Below are the code and all the weights of a small trained network. Each question names an input and a target symbol and asks about switching units off, where a switched-off unit gives its printed mean instead of its output.

import numpy as np


def w(rows, s, z=0):
    codes = np.array(rows[::2]) - 128.0
    scale = np.full(codes.shape[1], s)
    scale[-1] = z or s
    return codes * scale


def norm(h):
    return h / np.sqrt((h * h).mean(-1, keepdims=True) + 1e-5)


def f(y):
    return np.maximum(y, 0)


def softmax(a):
    e = np.exp(a - a.max(-1, keepdims=True))
    return e / e.sum(-1, keepdims=True)


def log_softmax(a):
    a = a - a.max(-1, keepdims=True)
    return a - np.log(np.exp(a).sum(-1, keepdims=True))


def net(x, mask):
    ids = ['ΓΔΦαβζηθλμξπστψω'.index(c) for c in x.split()]
    T = len(ids)
    res = E[ids] + P[:T]
    r = norm(res)
    for j in range(3):
        rows = slice(2 * j, 2 * j + 2)
        q, k, v = (r @ M[0][rows].T for M in (Q, K, V))
        z = softmax(np.where(np.tri(T) > 0, q @ k.T / 2**0.5, -1e9)) @ v
        o = O[0][rows]
        res = res + np.where(mask[j], z, o[:, -1]) @ o[:, :-1]
    y = f(norm(res) @ A[0][:, :-1].T + A[0][:, -1])
    res = res + np.where(mask[3:27], y, B[0][:, -1]) @ B[0][:, :-1]
    return log_softmax(norm(res)[-1] @ U[:, :-1].T + U[:, -1])


Q, K, V, O, A, B = {}, {}, {}, {}, {}, {}
E = w([
[74,139,133,150,154,116,139,135,142],'Γ',
[127,145,150,124,124,81,107,146,128],'Δ',
[116,84,100,145,107,132,148,168,149],'Φ',
[99,155,111,168,141,103,173,75,134],'α',
[150,130,137,156,111,80,146,85,130],'β',
[119,89,125,155,150,133,173,119,146],'ζ',
[173,90,123,166,84,102,174,139,118],'η',
[127,119,74,138,104,111,166,105,154],'θ',
[106,99,109,121,114,131,94,172,158],'λ',
[146,122,121,138,75,97,105,161,126],'μ',
[153,85,118,146,105,118,124,109,164],'ξ',
[99,126,157,184,128,109,144,146,121],'π',
[126,91,171,175,114,118,125,180,120],'σ',
[154,190,230,23,98,254,129,65,162],'τ',
[118,133,134,137,134,86,184,151,103],'ψ',
[99,140,93,86,156,103,149,130,153],'ω',
],0.022)
P = w([
[116,82,117,91,138,114,92,99,90],'0',
[155,198,138,145,145,204,103,145,118],'1',
[174,185,122,148,172,166,128,158,165],'2',
[117,77,119,71,163,124,53,85,51],'3',
[117,157,168,113,80,131,138,132,192],'4',
[189,86,70,135,248,127,45,125,76],'5',
[86,78,133,84,125,149,59,63,30],'6',
[168,141,115,166,158,72,138,183,242],'7',
[136,76,65,138,218,137,36,108,61],'8',
],0.011)
Q[0] = w([
[83,79,147,80,92,125,128,77,93],'h0',
[164,109,97,131,195,174,85,104,63],'h0',
[210,209,89,172,186,175,132,177,156],'h1',
[123,205,177,114,63,130,210,169,213],'h1',
[55,62,162,90,64,89,134,93,100],'h2',
[133,60,74,124,190,121,61,88,5],'h2',
],0.013)
K[0] = w([
[111,186,211,87,30,194,181,124,180],'h0',
[105,127,130,118,98,195,103,75,52],'h0',
[138,63,64,135,215,108,54,98,38],'h1',
[161,132,75,214,191,5,128,187,196],'h1',
[115,200,189,135,43,136,200,170,251],'h2',
[97,142,193,54,62,240,128,74,67],'h2',
],0.012)
V[0] = w([
[136,113,180,206,87,142,37,41,211],'h0',
[122,101,172,103,148,146,158,156,180],'h0',
[212,34,223,149,97,157,168,214,77],'h1',
[235,125,50,75,19,134,108,188,95],'h1',
[2,76,63,107,176,223,86,168,225],'h2',
[19,217,180,73,141,73,24,218,108],'h2',
],0.0085)
O[0] = w([
[237,169,120,132,191,111,151,187,172,127],'h0',
[124,113,106,160,162,130,123,130,143,125],'h0',
[88,153,81,229,178,154,54,69,170,145],'h1',
[138,249,41,131,115,177,98,214,90,154],'h1',
[97,92,117,137,130,191,213,213,187,197],'h2',
[82,166,155,109,96,75,165,198,226,2],'h2',
],0.013,0.0065)
A[0] = w([
[134,114,158,105,204,186,67,107,93,115],'n0',
[153,138,155,144,58,140,202,167,74,148],'n1',
[118,133,182,55,135,164,131,177,43,106],'n2',
[99,150,113,120,75,147,128,105,49,65],'n3',
[141,150,186,165,110,176,51,148,161,130],'n4',
[131,89,61,156,120,162,179,187,74,137],'n5',
[156,120,142,214,68,100,122,151,126,126],'n6',
[162,190,180,25,127,254,126,55,200,90],'n7',
[172,44,157,91,66,93,152,175,99,107],'n8',
[80,159,47,77,165,91,121,125,128,156],'n9',
[84,99,85,107,184,155,216,192,164,176],'n10',
[181,156,229,86,155,161,99,32,168,127],'n11',
[116,233,101,194,159,219,106,120,91,121],'n12',
[80,160,92,159,157,166,158,191,69,118],'n13',
[141,137,117,88,121,174,144,146,55,16],'n14',
[149,133,118,168,132,47,162,91,80,116],'n15',
[47,98,113,194,164,61,144,145,178,122],'n16',
[145,96,108,125,92,136,144,99,224,159],'n17',
[157,161,78,144,183,158,93,103,155,160],'n18',
[147,148,65,75,111,141,176,63,146,116],'n19',
[104,99,107,154,138,210,178,91,132,99],'n20',
[101,174,115,125,112,77,129,170,92,183],'n21',
[183,156,76,100,83,168,65,132,83,255],'n22',
[23,176,178,85,73,93,146,208,176,118],'n23',
],0.013,0.0066)
B[0] = w([
[201,105,100,63,128,158,153,130,185,190],'n0',
[121,177,85,132,166,153,60,64,129,183],'n1',
[125,190,141,171,120,170,153,22,165,183],'n2',
[154,138,159,177,99,178,69,120,183,165],'n3',
[69,174,117,174,181,206,176,86,150,159],'n4',
[129,150,157,202,138,195,84,106,117,232],'n5',
[145,202,57,116,169,117,121,123,128,147],'n6',
[8,187,138,83,245,202,100,163,54,148],'n7',
[46,209,74,183,129,93,218,105,114,187],'n8',
[147,135,114,157,101,146,134,82,150,164],'n9',
[70,83,125,87,91,162,72,105,82,209],'n10',
[76,140,145,125,147,126,102,239,93,162],'n11',
[93,90,111,127,126,47,165,143,114,222],'n12',
[116,97,165,173,50,57,151,156,124,197],'n13',
[237,119,196,155,67,151,136,146,155,173],'n14',
[112,143,152,101,114,126,9,123,84,155],'n15',
[134,162,201,162,124,173,164,167,142,195],'n16',
[185,167,163,190,112,168,99,195,68,170],'n17',
[116,147,100,96,168,114,226,111,128,205],'n18',
[97,201,189,165,122,194,167,138,142,155],'n19',
[155,86,183,140,129,125,113,83,68,188],'n20',
[128,121,146,87,113,116,77,78,181,154],'n21',
[112,131,162,133,65,121,146,225,145,247],'n22',
[230,83,59,64,190,130,102,90,158,166],'n23',
],0.011,0.014)
U = w([
[114,57,198,88,91,91,196,119,191,208],'Γ',
[184,104,136,93,143,98,88,78,225,253],'Δ',
[26,47,102,182,80,131,143,169,59,47],'Φ',
[95,144,179,103,128,55,193,46,46,99],'α',
[171,124,167,83,132,62,84,158,47,217],'β',
[171,29,144,127,193,140,111,57,99,219],'ζ',
[125,135,14,146,140,121,75,76,55,94],'η',
[189,174,172,137,38,175,169,78,134,110],'θ',
[116,70,79,113,117,203,71,185,209,70],'λ',
[86,160,95,117,59,57,132,180,153,182],'μ',
[218,98,98,132,149,103,200,187,64,77],'ξ',
[129,105,254,174,159,72,90,193,171,42],'π',
[88,135,114,209,212,131,139,68,215,60],'σ',
[70,165,156,70,177,173,128,160,88,138],'τ',
[39,97,162,118,102,100,29,49,173,166],'ψ',
[79,108,59,64,92,168,158,22,146,104],'ω',
],0.0086,0.0037)

Each question gives the input, a string of symbols that net reads in full, and the target symbol t.
The units are the heads (2 rows each of Q, K, V and O) and the neurons (one row each of A and B). Each row of codes is followed by its name. A weight is (code - 128) times the scale printed after its matrix; where a second scale follows, it is the last column's (O, A, B and U).
mask holds one flag per unit, heads first, then neurons. A switched-off unit (its flag False) gives its mean, the last column of its rows in O or B, instead of its output. The means were averaged over made-up inputs and are rounded, as every weight is.
A unit's drop is (log p(t) with every unit on - log p(t) with that unit switched off) / (log p(t) with every unit on - log p(t) with every unit switched off).
The circuit of an input: a set's keep is (log p(t) with only the set's units on - log p(t) with every unit switched off) / (log p(t) with every unit on - log p(t) with every unit switched off). Starting from the 12 units with the biggest drops (on a tie, the unit counted first), units are removed one at a time, each time the one whose removal leaves the highest keep (on an exact tie, the one counted first), for as long as the keep stays at least 0.8.
units of the circuit, in order: the units of the circuit, biggest drop first
unit that matters most: the unit with the biggest drop
which heads matter: for each layer, one digit per head in row order, 1 if its drop is at least 0.15 and else 0, layers parted by /
input Γ θ η Φ λ, target η: units of the circuit, in order => [h2, h1]
input θ λ θ Γ, target λ: which heads matter => 001
input ζ β Φ ψ θ Γ ζ β, target Γ: units of the circuit, in order => [h1]
input ζ σ τ ζ Φ λ λ Φ, target λ: units of the circuit, in order => [h2, n23, n10]
input ξ Φ π ψ η ξ, target ψ: units of the circuit, in order => [h2, h0]
input η Δ μ θ θ τ σ ζ, target ζ: which heads matter => 001
input π α μ τ θ σ, target σ: units of the circuit, in order => [h2, n22, n17, n6]
input σ τ μ Φ θ ζ, target ζ: units of the circuit, in order => [n8, n20]
input ψ π σ, target ψ: which heads matter => 101
input σ σ η μ θ Φ σ Φ π, target σ: which heads matter => 010
input σ σ Φ ξ θ Γ Φ, target θ: units of the circuit, in order => [h1, n2]
input ζ Φ α ξ, target Φ: which heads matter => 011
input λ Γ η μ, target Γ: which heads matter => 011
input ξ Δ η Γ, target Δ: units of the circuit, in order => [h2, n23]
input ω θ θ, target ω: which heads matter => 011
input θ σ α β θ, target α: units of the circuit, in order => [h1, n8, h2]
input Φ σ η Δ θ σ τ Φ, target σ: which heads matter => 010
input λ θ σ η θ Φ, target η: which heads matter => 011
input ζ θ θ θ θ σ λ θ, target σ: units of the circuit, in order => [h1]
input Φ ξ θ α, target ξ: unit that matters most => h0
input ω ξ Φ Φ α θ θ τ μ, target μ: which heads matter => 001
input ω σ ω α μ Φ, target α: which heads matter => 010
input θ τ Γ α Φ ζ θ θ ω, target ω: which heads matter => 001
